Below are the code and all the weights of a small trained network. Each question names an input and a class and asks about switching units off, where a switched-off unit gives its printed mean instead of its output.

import numpy as np


def w(rows, s, z=0):
    codes = np.array(rows[::2]) - 128.0
    scale = np.full(codes.shape[1], s)
    scale[-1] = z or s
    return codes * scale


def f(y):
    return np.maximum(y, 0)


def log_softmax(a):
    a = a - a.max(-1, keepdims=True)
    return a - np.log(np.exp(a).sum(-1, keepdims=True))


def net(x, mask):
    res = np.array(x, float).reshape(1, 5) / 4 @ E
    y = f(res @ A[0][:, :-1].T + A[0][:, -1])
    res = res + np.where(mask, y, B[0][:, -1]) @ B[0][:, :-1]
    return log_softmax(res[-1] @ U[:, :-1].T + U[:, -1])


A, B = {}, {}
E = w([
[152,164,15,222,183,200,106,147],'x0',
[110,205,107,184,37,97,120,18],'x1',
[23,200,77,44,152,151,93,133],'x2',
[109,100,53,110,167,101,254,85],'x3',
[19,88,150,176,60,195,179,154],'x4',
],0.0086)
A[0] = w([
[39,101,162,176,79,233,153,168,42],'n0',
[125,138,159,123,171,117,153,190,84],'n1',
[142,171,180,147,83,164,1,181,69],'n2',
[67,162,145,27,128,108,119,126,94],'n3',
[125,102,71,139,175,91,212,98,37],'n4',
[219,51,155,202,110,121,162,122,88],'n5',
[107,85,139,103,190,143,108,233,76],'n6',
[79,162,80,56,116,152,84,151,84],'n7',
[99,210,114,181,52,89,138,34,25],'n8',
[217,62,180,195,94,126,164,159,61],'n9',
[121,84,192,50,51,51,136,134,22],'n10',
[155,199,66,196,132,165,124,101,92],'n11',
[113,196,110,181,68,86,104,38,58],'n12',
[141,134,37,201,164,203,92,152,68],'n13',
[134,55,134,97,209,180,135,192,58],'n14',
[57,88,154,169,85,213,193,166,54],'n15',
[44,78,134,164,63,184,173,132,55],'n16',
[202,61,135,208,62,89,134,146,29],'n17',
[59,188,113,85,160,163,100,142,70],'n18',
[139,73,146,81,186,162,145,214,55],'n19',
[136,77,116,89,172,134,132,217,101],'n20',
[136,139,191,163,92,151,28,185,82],'n21',
[103,75,64,107,172,68,246,75,117],'n22',
[168,158,35,239,171,217,117,174,79],'n23',
[85,87,76,105,155,108,210,84,3],'n24',
[151,82,130,92,169,173,148,188,45],'n25',
[120,134,181,149,103,132,28,173,68],'n26',
[118,96,190,68,72,73,135,67,29],'n27',
[191,138,88,96,183,65,91,93,17],'n28',
[225,189,117,81,192,33,85,85,69],'n29',
[177,128,116,122,137,83,108,129,52],'n30',
[74,80,142,161,52,161,174,166,79],'n31',
[136,79,119,100,165,139,110,186,83],'n32',
[105,145,81,76,90,152,93,95,64],'n33',
[189,141,117,72,193,87,102,121,14],'n34',
[62,196,78,77,140,159,106,164,86],'n35',
],0.0086,0.005)
B[0] = w([
[193,240,145,124,145,143,95,212,210],'n0',
[108,123,103,165,80,111,106,110,166],'n1',
[142,54,2,81,152,231,77,83,217],'n2',
[98,91,186,158,192,90,197,120,209],'n3',
[129,97,50,74,146,207,70,106,186],'n4',
[60,142,163,164,242,136,196,68,215],'n5',
[111,141,89,205,43,87,134,84,214],'n6',
[114,143,184,183,214,134,233,65,195],'n7',
[100,164,78,175,43,76,83,75,218],'n8',
[71,149,168,184,223,107,200,56,211],'n9',
[51,19,200,32,133,62,98,220,228],'n10',
[90,61,195,78,85,66,134,177,212],'n11',
[77,134,54,218,35,72,121,77,216],'n12',
[51,38,228,35,111,57,110,198,224],'n13',
[88,150,100,184,51,86,107,87,213],'n14',
[212,229,145,121,139,129,63,174,207],'n15',
[205,203,155,134,130,141,75,201,200],'n16',
[65,158,173,191,200,133,173,73,191],'n17',
[104,138,199,184,221,122,234,63,194],'n18',
[85,149,79,167,56,79,116,93,214],'n19',
[117,135,103,178,50,93,134,89,209],'n20',
[151,65,35,81,156,210,98,81,204],'n21',
[146,69,39,79,141,239,57,105,242],'n22',
[67,41,193,36,125,46,128,197,254],'n23',
[123,101,73,85,157,206,60,113,181],'n24',
[89,146,99,176,68,107,92,98,186],'n25',
[118,84,52,78,146,207,99,95,190],'n26',
[72,52,183,66,109,61,86,171,211],'n27',
[191,205,142,145,149,133,86,178,190],'n28',
[206,254,171,127,116,155,63,208,248],'n29',
[133,201,153,127,145,130,107,165,157],'n30',
[183,223,131,104,159,142,87,180,194],'n31',
[127,145,121,165,47,89,109,78,184],'n32',
[101,140,158,194,156,130,178,113,164],'n33',
[153,217,132,139,121,133,108,186,187],'n34',
[122,129,183,175,210,109,202,83,208],'n35',
],0.0065,0.0093)
U = w([
[114,136,105,186,4,81,128,85,112],'0',
[102,57,190,50,119,66,132,186,109],'1',
[117,136,169,176,242,125,187,79,112],'2',
[204,212,149,122,130,139,106,201,114],'3',
[142,71,62,76,144,222,109,93,119],'4',
[166,93,141,104,103,120,174,137,251],'5',
],0.014,0.02)

Each question gives the input, the list of numbers given to net, and the class t.
The units are the neurons (one row each of A and B). Each row of codes is followed by its name. A weight is (code - 128) times the scale printed after its matrix; where a second scale follows, it is the last column's (A, B and U).
mask holds one flag per neuron, in row order. A switched-off neuron (its flag False) gives its mean, the last column of its row in B, instead of its output. The means were averaged over made-up inputs and are rounded, as every weight is.
A unit's drop is (log p(t) with every unit on - log p(t) with that unit switched off) / (log p(t) with every unit on - log p(t) with every unit switched off).
The circuit of an input: a set's keep is (log p(t) with only the set's units on - log p(t) with every unit switched off) / (log p(t) with every unit on - log p(t) with every unit switched off). Starting from the 12 units with the biggest drops (on a tie, the unit counted first), units are removed one at a time, each time the one whose removal leaves the highest keep (on an exact tie, the one counted first), for as long as the keep stays at least 0.8.
circuit, biggest first: the units of the circuit, biggest drop first
top k neurons: the k neurons with the biggest drops, biggest first
drop of u: that unit's drop, to one decimal
input [2,-4,-5,8,0], class 4: circuit, biggest first	(n22)
input [-5,-5,1,6,3], class 4: top 2 neurons	(n22, n24)
input [-7,-4,-2,-8,-7], class 4: circuit, biggest first	(n2, n21)
input [-6,4,6,-2,-7], class 3: top 4 neurons	(n29, n23, n13, n28)
input [1,6,-6,7,6], class 4: top 3 neurons	(n22, n4, n24)
input [5,-7,8,-5,7], class 2: top 3 neurons	(n18, n35, n7)
input [4,5,-6,1,-6], class 2: top 3 neurons	(n5, n17, n9)
input [5,-8,-4,-2,8], class 0: top 3 neurons	(n14, n6, n19)
input [5,6,5,1,8], class 3: top 2 neurons	(n0, n16)
input [-6,5,7,-2,-3], class 2: circuit, biggest first	(n7, n3)
input [7,-5,6,-4,-3], class 1: top 2 neurons	(n13, n23)
input [7,0,-1,4,-8], class 3: top 3 neurons	(n29, n28, n10)
input [2,-6,7,-4,6], class 2: top 2 neurons	(n18, n35)
input [-7,6,1,2,-8], class 3: circuit, biggest first	(n29)
input [1,6,-8,2,-7], class 2: top 3 neurons	(n5, n17, n9)
input [8,5,-6,3,3], class 1: drop of n23	0.2
input [4,-1,0,2,-3], class 1: drop of n23	0.1
input [-6,4,-4,2,-4], class 1: drop of n27	0.3
